Below are the code and all the weights of a small trained network. Each question names an input and a class and asks about switching units off, where a switched-off unit gives its printed mean instead of its output.

import numpy as np


def w(rows, s, z=0):
    codes = np.array(rows[::2]) - 128.0
    scale = np.full(codes.shape[1], s)
    scale[-1] = z or s
    return codes * scale


def f(y):
    return np.maximum(y, 0)


def log_softmax(a):
    a = a - a.max(-1, keepdims=True)
    return a - np.log(np.exp(a).sum(-1, keepdims=True))


def net(x, mask):
    res = np.array(x, float).reshape(1, 6) / 4 @ E
    y = f(res @ A[0][:, :-1].T + A[0][:, -1])
    res = res + np.where(mask, y, B[0][:, -1]) @ B[0][:, :-1]
    return log_softmax(res[-1] @ U[:, :-1].T + U[:, -1])


A, B = {}, {}
E = w([
[219,79,97],'x0',
[32,170,153],'x1',
[171,112,241],'x2',
[97,107,144],'x3',
[181,254,54],'x4',
[80,94,64],'x5',
],0.0058)
A[0] = w([
[31,1,189,156],'neuron 1',
[238,153,198,20],'neuron 2',
[149,31,220,155],'neuron 3',
[92,86,108,52],'neuron 4',
[103,208,176,253],'neuron 5',
[200,106,6,95],'neuron 6',
],0.013,0.0029)
B[0] = w([
[200,84,136,254],'neuron 1',
[229,244,93,191],'neuron 2',
[216,161,126,223],'neuron 3',
[151,120,173,153],'neuron 4',
[56,68,114,216],'neuron 5',
[114,29,1,223],'neuron 6',
],0.019,0.0082)
U = w([
[79,157,80,254],'0',
[140,96,46,28],'1',
[178,162,204,40],'2',
[192,255,82,82],'3',
[148,167,165,13],'4',
[50,192,153,212],'5',
[242,45,154,228],'6',
[147,164,213,2],'7',
],0.0085,0.0087)

Each question gives the input, the list of numbers given to net, and the class t.
The units are the neurons (one row each of A and B). Each row of codes is followed by its name. A weight is (code - 128) times the scale printed after its matrix; where a second scale follows, it is the last column's (A, B and U).
mask holds one flag per neuron, in row order. A switched-off neuron (its flag False) gives its mean, the last column of its row in B, instead of its output. The means were averaged over made-up inputs and are rounded, as every weight is.
A unit's drop is (log p(t) with every unit on - log p(t) with that unit switched off) / (log p(t) with every unit on - log p(t) with every unit switched off).
The circuit of an input: a set's keep is (log p(t) with only the set's units on - log p(t) with every unit switched off) / (log p(t) with every unit on - log p(t) with every unit switched off). Starting from all 6 units, units are removed one at a time, each time the one whose removal leaves the highest keep (on an exact tie, the one counted first), for as long as the keep stays at least 0.8.
units of the circuit, in order: the units of the circuit, biggest drop first
k most important neurons: the k neurons with the biggest drops, biggest first
drop when u is switched off: that unit's drop, to one decimal
input [-5,-5,6,-8,5,-7], class 3: units of the circuit, in order -> (neuron 2)
input [-8,5,-1,2,4,1], class 5: 2 most important neurons -> (neuron 6; neuron 1)
input [-6,0,6,-3,6,1], class 0: units of the circuit, in order -> (neuron 5; neuron 1)
input [2,-3,8,-4,-2,3], class 3: units of the circuit, in order -> (neuron 2; neuron 6)
input [-4,5,-2,6,5,-8], class 5: 2 most important neurons -> (neuron 6; neuron 1)
input [2,-3,1,6,4,-4], class 3: units of the circuit, in order -> (neuron 2; neuron 1)
input [4,5,2,-8,4,5], class 0: units of the circuit, in order -> (neuron 1; neuron 3)
input [0,2,7,1,1,0], class 3: 2 most important neurons -> (neuron 2; neuron 6)
input [3,7,-3,-8,8,-6], class 0: units of the circuit, in order -> (neuron 1; neuron 5)
input [-6,1,5,3,6,5], class 5: units of the circuit, in order -> (neuron 6; neuron 1; neuron 3)
input [-2,2,-3,-6,1,1], class 0: units of the circuit, in order -> (neuron 1; neuron 3)
input [6,-2,-3,-4,0,-5], class 1: units of the circuit, in order -> (neuron 6; neuron 1)
input [-4,-2,3,2,2,3], class 5: 3 most important neurons -> (neuron 1; neuron 6; neuron 3)
input [-5,8,-8,7,-8,8], class 6: units of the circuit, in order -> (neuron 1)
input [-6,-1,7,5,4,3], class 5: drop when neuron 6 is switched off -> 0.3
input [6,0,-1,-2,7,-7], class 3: drop when neuron 1 is switched off -> 0.1
input [4,-6,-1,6,8,7], class 1: drop when neuron 6 is switched off -> 0.5
input [6,-6,-1,2,0,-7], class 3: drop when neuron 6 is switched off -> 0.0
